Below is a small trained network, with its code and all its weights. Each question gives an input and a class and asks what happens when units are switched off, that is, made to give their printed mean instead of their output.

import numpy as np


def w(rows, s, z=0):
    codes = np.array(rows[::2]) - 128.0
    scale = np.full(codes.shape[1], s)
    scale[-1] = z or s
    return codes * scale


def norm(h):
    return h / np.sqrt((h * h).mean(-1, keepdims=True) + 1e-5)


def f(y):
    return y / 2 * (1 + np.tanh(0.7978845608 * (y + 0.044715 * y**3)))


def log_softmax(a):
    a = a - a.max(-1, keepdims=True)
    return a - np.log(np.exp(a).sum(-1, keepdims=True))


def net(x, mask):
    res = np.array(x, float).reshape(1, 4) / 4 @ E
    u = 0
    for l in range(3):
        y = f(norm(res) @ A[l][:, :-1].T + A[l][:, -1])
        res = res + np.where(mask[u : u + 8], y, B[l][:, -1]) @ B[l][:, :-1]
        u += 8
    return log_softmax(norm(res)[-1] @ U[:, :-1].T + U[:, -1])


A, B = {}, {}
E = w([
[213,90,123,127,162,167,72,80],'x0',
[112,2,210,115,120,125,101,174],'x1',
[128,117,119,147,141,133,135,131],'x2',
[58,62,136,81,152,144,170,3],'x3',
],0.0089)
A[0] = w([
[192,137,120,125,160,175,84,97,135],'0.n1',
[105,127,136,175,95,130,125,166,107],'0.n2',
[131,56,191,127,113,115,109,195,85],'0.n3',
[193,88,143,89,188,238,25,130,81],'0.n4',
[68,126,106,97,159,160,192,14,114],'0.n5',
[156,120,132,125,123,186,112,53,95],'0.n6',
[49,48,254,124,164,156,134,78,2],'0.n7',
[166,172,88,123,165,89,136,80,116],'0.n8',
],0.0099,0.0066)
B[0] = w([
[164,96,162,80,163,134,90,45,191],'0.n1',
[147,181,104,108,88,146,200,112,154],'0.n2',
[37,84,156,164,32,226,117,85,222],'0.n3',
[111,170,183,176,163,172,46,124,220],'0.n4',
[80,131,184,190,81,101,43,104,254],'0.n5',
[145,121,34,111,88,153,148,55,167],'0.n6',
[242,254,44,80,213,88,174,222,229],'0.n7',
[113,63,42,94,148,66,130,139,182],'0.n8',
],0.0092,0.0075)
A[1] = w([
[122,105,85,116,59,98,92,166,90],'1.n1',
[96,55,79,134,18,174,210,121,74],'1.n2',
[123,170,137,72,160,78,244,189,154],'1.n3',
[94,162,67,108,125,33,154,124,61],'1.n4',
[239,131,151,94,255,123,139,123,59],'1.n5',
[117,170,114,130,174,69,223,166,45],'1.n6',
[171,106,103,202,56,171,112,92,97],'1.n7',
[55,141,64,155,137,149,114,134,5],'1.n8',
],0.009,0.0026)
B[1] = w([
[93,147,135,71,177,179,207,122,154],'1.n1',
[132,215,99,108,93,157,254,90,190],'1.n2',
[90,48,99,129,238,47,106,108,254],'1.n3',
[148,94,175,179,135,175,115,199,225],'1.n4',
[167,78,95,98,22,178,177,161,233],'1.n5',
[113,58,147,144,191,108,68,128,215],'1.n6',
[190,137,166,120,212,73,96,87,184],'1.n7',
[130,129,164,116,119,136,145,211,148],'1.n8',
],0.0094,0.0054)
A[2] = w([
[2,192,104,195,39,22,168,141,33],'2.n1',
[101,204,83,78,97,84,130,44,173],'2.n2',
[87,165,92,162,32,175,55,113,44],'2.n3',
[163,138,151,114,40,173,245,135,111],'2.n4',
[213,107,34,84,114,175,145,135,2],'2.n5',
[216,112,62,49,107,168,35,24,182],'2.n6',
[132,124,160,131,132,152,127,121,81],'2.n7',
[118,90,137,96,193,121,121,227,125],'2.n8',
],0.0093,0.0022)
B[2] = w([
[155,171,190,109,75,250,81,117,213],'2.n1',
[228,46,164,185,255,106,115,177,158],'2.n2',
[90,136,113,86,195,115,93,101,179],'2.n3',
[242,140,50,66,83,70,154,201,178],'2.n4',
[39,181,204,73,58,251,136,164,178],'2.n5',
[87,144,95,124,84,71,245,205,254],'2.n6',
[41,185,146,92,145,132,131,148,130],'2.n7',
[173,78,82,109,173,38,190,31,196],'2.n8',
],0.0096)
U = w([
[149,53,71,148,224,28,175,72,254],'0',
[144,126,93,79,45,181,249,204,38],'1',
[111,118,220,189,147,200,34,103,80],'2',
],0.014,0.0022)

Each question gives the input, the list of numbers given to net, and the class t.
The units are the neurons (one row each of A and B). Each row of codes is followed by its name. A weight is (code - 128) times the scale printed after its matrix; where a second scale follows, it is the last column's (A, B and U).
mask holds one flag per neuron, layer by layer. A switched-off neuron (its flag False) gives its mean, the last column of its row in B, instead of its output. The means were averaged over made-up inputs and are rounded, as every weight is.
A unit's drop is (log p(t) with every unit on - log p(t) with that unit switched off) / (log p(t) with every unit on - log p(t) with every unit switched off).
The circuit of an input: a set's keep is (log p(t) with only the set's units on - log p(t) with every unit switched off) / (log p(t) with every unit on - log p(t) with every unit switched off). Starting from the 12 units with the biggest drops (on a tie, the unit counted first), units are removed one at a time, each time the one whose removal leaves the highest keep (on an exact tie, the one counted first), for as long as the keep stays at least 0.8.
units of the circuit, in order: the units of the circuit, biggest drop first
k most important neurons: the k neurons with the biggest drops, biggest first
k most important neurons of layer l: the k neurons of layer l with the biggest drops, biggest first
drop of u: that unit's drop, to one decimal
input [1,8,0,-6], class 2: units of the circuit, in order : [2.n6]
input [2,8,-4,7], class 1: units of the circuit, in order : [0.n7, 1.n5]
input [-8,6,-1,1], class 0: units of the circuit, in order : [0.n7, 1.n3]
input [-4,-2,4,-6], class 0: 2 most important neurons : [0.n3, 0.n5]
input [3,1,7,4], class 1: 4 most important neurons : [0.n7, 0.n3, 1.n5, 2.n6]
input [4,5,4,0], class 2: 2 most important neurons : [0.n4, 0.n3]
input [0,-7,-2,5], class 2: 2 most important neurons : [0.n5, 2.n1]
input [-5,0,8,7], class 2: 4 most important neurons : [0.n5, 0.n8, 2.n1, 2.n6]
input [0,-4,-3,-3], class 0: 2 most important neurons : [0.n4, 0.n3]
input [2,1,5,7], class 1: 2 most important neurons : [0.n7, 0.n3]
input [0,-7,-8,0], class 0: 3 most important neurons : [0.n3, 1.n2, 1.n5]
input [5,3,-8,2], class 1: 2 most important neurons : [0.n7, 2.n6]
input [8,4,4,2], class 1: 2 most important neurons : [2.n6, 0.n7]
input [0,-1,-1,2], class 2: units of the circuit, in order : [0.n5]
input [1,3,6,0], class 2: 2 most important neurons of layer 0 : [0.n3, 0.n4]
input [-1,-2,-3,-6], class 0: 2 most important neurons of layer 0 : [0.n3, 0.n5]
input [-8,2,8,6], class 0: drop of 0.n7 : 7.3
input [3,4,-7,-2], class 2: drop of 0.n4 : 0.1
input [2,6,-2,5], class 1: drop of 2.n6 : 0.0
